Here is a tiny trained network, its code and every weight. The questions are about switching its units off for an input and a class, where a switched-off unit gives its printed mean instead of its output.

import numpy as np


def w(rows, s, z=0):
    codes = np.array(rows[::2]) - 128.0
    scale = np.full(codes.shape[1], s)
    scale[-1] = z or s
    return codes * scale


def f(y):
    return y / 2 * (1 + np.tanh(0.7978845608 * (y + 0.044715 * y**3)))


def log_softmax(a):
    a = a - a.max(-1, keepdims=True)
    return a - np.log(np.exp(a).sum(-1, keepdims=True))


def net(x, mask):
    res = np.array(x, float).reshape(1, 7) / 4 @ E
    y = f(res @ A[0][:, :-1].T + A[0][:, -1])
    res = res + np.where(mask, y, B[0][:, -1]) @ B[0][:, :-1]
    return log_softmax(res[-1] @ U[:, :-1].T + U[:, -1])


A, B = {}, {}
E = w([
[126,218,92,82,170,196,21,138,133,110,150,230],'x0',
[115,111,155,118,114,135,138,168,140,169,128,149],'x1',
[130,120,156,116,104,110,134,167,188,144,106,183],'x2',
[187,138,71,254,103,153,86,162,217,130,196,79],'x3',
[23,160,89,58,81,149,209,85,207,166,136,76],'x4',
[114,194,149,248,228,114,206,150,227,210,65,119],'x5',
[170,122,99,125,160,150,157,77,102,95,149,115],'x6',
],0.0078)
A[0] = w([
[134,100,144,166,107,100,157,109,93,127,81,103,80],'neuron 0',
[130,139,66,114,221,173,107,155,147,96,138,170,94],'neuron 1',
[74,173,111,94,165,169,87,196,115,114,122,145,45],'neuron 2',
[72,152,99,77,124,153,159,92,164,153,133,116,3],'neuron 3',
[109,170,159,158,254,121,153,124,171,162,92,111,41],'neuron 4',
[77,134,148,69,189,67,154,107,87,129,96,153,34],'neuron 5',
[104,164,108,105,128,140,116,119,166,143,141,77,164],'neuron 6',
[163,115,159,148,202,101,95,179,74,114,99,141,19],'neuron 7',
],0.0099,0.0045)
B[0] = w([
[83,106,149,135,132,118,195,176,99,110,85,106,186],'neuron 0',
[20,128,98,119,142,138,218,157,115,95,63,89,206],'neuron 1',
[97,163,122,85,147,89,210,198,112,56,74,118,182],'neuron 2',
[162,151,147,184,41,180,123,37,78,253,35,188,203],'neuron 3',
[95,117,205,47,51,160,41,76,162,83,211,80,254],'neuron 4',
[184,157,18,148,199,47,85,230,159,186,254,130,209],'neuron 5',
[170,86,98,197,142,135,122,73,122,147,146,142,204],'neuron 6',
[200,100,119,203,39,156,128,51,71,197,114,179,206],'neuron 7',
],0.0085,0.0077)
U = w([
[191,165,136,184,64,165,117,78,62,217,38,198,77],'0',
[134,113,124,109,139,132,105,142,128,139,109,130,246],'1',
[125,116,181,2,37,154,56,115,101,74,196,120,64],'2',
[166,160,25,194,173,104,103,211,179,173,204,127,119],'3',
[82,117,135,128,126,111,229,174,102,106,15,88,109],'4',
],0.0081,0.012)

Each question gives the input, the list of numbers given to net, and the class t.
The units are the neurons (one row each of A and B). Each row of codes is followed by its name. A weight is (code - 128) times the scale printed after its matrix; where a second scale follows, it is the last column's (A, B and U).
mask holds one flag per neuron, in row order. A switched-off neuron (its flag False) gives its mean, the last column of its row in B, instead of its output. The means were averaged over made-up inputs and are rounded, as every weight is.
A unit's drop is (log p(t) with every unit on - log p(t) with that unit switched off) / (log p(t) with every unit on - log p(t) with every unit switched off).
The circuit of an input: a set's keep is (log p(t) with only the set's units on - log p(t) with every unit switched off) / (log p(t) with every unit on - log p(t) with every unit switched off). Starting from all 8 units, units are removed one at a time, each time the one whose removal leaves the highest keep (on an exact tie, the one counted first), for as long as the keep stays at least 0.8.
circuit, biggest first: the units of the circuit, biggest drop first
unit that matters most: the unit with the biggest drop
k most important neurons: the k neurons with the biggest drops, biggest first
drop of u: that unit's drop, to one decimal
input [8,-2,-2,-3,4,-1,7], class 4: unit that matters most : neuron 1
input [8,5,8,0,-1,-3,-6], class 4: circuit, biggest first : (neuron 2; neuron 1)
input [-1,6,0,7,5,4,-8], class 1: 2 most important neurons : (neuron 5; neuron 4)
input [2,5,7,3,5,-4,1], class 0: circuit, biggest first : (neuron 4; neuron 3)
input [7,-2,-6,-4,-7,-4,1], class 0: 3 most important neurons : (neuron 7; neuron 4; neuron 0)
input [-6,2,6,-4,3,8,-8], class 1: circuit, biggest first : (neuron 5; neuron 4)
input [8,-8,5,7,2,-7,1], class 4: 2 most important neurons : (neuron 1; neuron 4)
input [2,-3,-5,-6,-5,-1,0], class 3: 3 most important neurons : (neuron 5; neuron 3; neuron 4)
input [-8,-5,-5,-1,4,-6,-3], class 4: 2 most important neurons : (neuron 4; neuron 0)
input [8,1,-3,6,0,1,5], class 4: 3 most important neurons : (neuron 1; neuron 5; neuron 2)
input [-5,6,-8,8,8,2,-7], class 0: 2 most important neurons : (neuron 3; neuron 5)
input [2,-2,4,-6,-2,4,2], class 3: 2 most important neurons : (neuron 5; neuron 3)
input [-1,4,3,3,4,2,-4], class 0: circuit, biggest first : (neuron 5; neuron 1)
input [4,5,-7,-3,1,2,-1], class 4: 2 most important neurons : (neuron 2; neuron 1)
input [-8,-5,1,0,-5,-2,-3], class 4: circuit, biggest first : (neuron 0)
input [7,-4,-7,6,-8,-6,3], class 0: 2 most important neurons : (neuron 7; neuron 4)
input [3,-8,5,-7,2,-1,-2], class 3: drop of neuron 5 : 0.8
input [0,-7,5,-7,8,2,-2], class 0: drop of neuron 3 : 2.8
input [0,7,3,4,-1,7,-1], class 2: drop of neuron 4 : 0.7
input [-5,6,0,6,7,8,8], class 1: circuit, biggest first : (neuron 4)
